Below is a small trained network, with its code and all its weights. Each question gives an input and a class and asks what happens when units are switched off, that is, made to give their printed mean instead of their output.

import numpy as np


def w(rows, s, z=0):
    codes = np.array(rows[::2]) - 128.0
    scale = np.full(codes.shape[1], s)
    scale[-1] = z or s
    return codes * scale


def norm(h):
    return h / np.sqrt((h * h).mean(-1, keepdims=True) + 1e-5)


def f(y):
    return np.maximum(y, 0)


def log_softmax(a):
    a = a - a.max(-1, keepdims=True)
    return a - np.log(np.exp(a).sum(-1, keepdims=True))


def net(x, mask):
    res = np.array(x, float).reshape(1, 3) / 4 @ E
    u = 0
    for l in range(2):
        y = f(norm(res) @ A[l][:, :-1].T + A[l][:, -1])
        res = res + np.where(mask[u : u + 3], y, B[l][:, -1]) @ B[l][:, :-1]
        u += 3
    return log_softmax(norm(res)[-1] @ U[:, :-1].T + U[:, -1])


A, B = {}, {}
E = w([
[172,148,72,155,100],'x0',
[214,104,117,125,90],'x1',
[167,244,158,99,143],'x2',
],0.011)
A[0] = w([
[41,99,174,146,135,51],'0.n0',
[198,147,101,151,128,147],'0.n1',
[29,254,127,84,133,1],'0.n2',
],0.011,0.0053)
B[0] = w([
[145,38,158,108,254,230],'0.n0',
[83,151,221,153,91,214],'0.n1',
[81,147,135,234,187,253],'0.n2',
],0.0086,0.0054)
A[1] = w([
[35,87,142,117,196,140],'1.n0',
[226,44,227,151,202,204],'1.n1',
[108,2,202,225,81,254],'1.n2',
],0.0068,0.0023)
B[1] = w([
[105,115,223,123,140,215],'1.n0',
[179,187,80,1,106,220],'1.n1',
[120,92,76,144,150,255],'1.n2',
],0.013,0.0081)
U = w([
[41,220,205,202,175,147],'0',
[119,152,150,77,97,2],'1',
[193,248,202,83,20,148],'2',
[78,39,167,50,196,186],'3',
[74,101,24,237,63,137],'4',
[218,83,2,50,41,116],'5',
],0.012,0.0057)

Each question gives the input, the list of numbers given to net, and the class t.
The units are the neurons (one row each of A and B). Each row of codes is followed by its name. A weight is (code - 128) times the scale printed after its matrix; where a second scale follows, it is the last column's (A, B and U).
mask holds one flag per neuron, layer by layer. A switched-off neuron (its flag False) gives its mean, the last column of its row in B, instead of its output. The means were averaged over made-up inputs and are rounded, as every weight is.
A unit's drop is (log p(t) with every unit on - log p(t) with that unit switched off) / (log p(t) with every unit on - log p(t) with every unit switched off).
The circuit of an input: a set's keep is (log p(t) with only the set's units on - log p(t) with every unit switched off) / (log p(t) with every unit on - log p(t) with every unit switched off). Starting from all 6 units, units are removed one at a time, each time the one whose removal leaves the highest keep (on an exact tie, the one counted first), for as long as the keep stays at least 0.8.
circuit, biggest first: the units of the circuit, biggest drop first
k most important neurons: the k neurons with the biggest drops, biggest first
top k neurons in layer l: the k neurons of layer l with the biggest drops, biggest first
drop of u: that unit's drop, to one decimal
input [8,-1,-1], class 4: circuit, biggest first -> 1.n1
input [1,0,8], class 0: top 2 neurons in layer 0 -> 0.n2, 0.n0
input [2,0,1], class 2: top 2 neurons in layer 1 -> 1.n2, 1.n0
input [4,2,-3], class 4: circuit, biggest first -> 0.n0, 1.n1
input [8,7,3], class 2: top 2 neurons in layer 0 -> 0.n1, 0.n0
input [3,1,-1], class 4: circuit, biggest first -> 0.n0, 1.n1
input [-8,6,-6], class 5: circuit, biggest first -> 1.n1, 0.n2
input [-6,3,5], class 2: circuit, biggest first -> 1.n2, 0.n0
input [2,1,1], class 2: 2 most important neurons -> 0.n2, 1.n0
input [-4,8,0], class 5: 2 most important neurons -> 1.n0, 1.n2
input [1,1,-3], class 5: 3 most important neurons -> 0.n2, 1.n0, 0.n1
input [-3,3,-4], class 5: 2 most important neurons -> 1.n1, 0.n2
input [8,2,1], class 2: top 2 neurons in layer 0 -> 0.n2, 0.n1
input [-2,2,2], class 2: circuit, biggest first -> 0.n0
input [5,8,3], class 2: top 2 neurons in layer 0 -> 0.n1, 0.n0
input [-1,3,-2], class 5: drop of 1.n1 -> 0.0
input [-4,8,-3], class 5: drop of 1.n0 -> 0.0
input [-2,7,-4], class 5: drop of 1.n1 -> 0.1
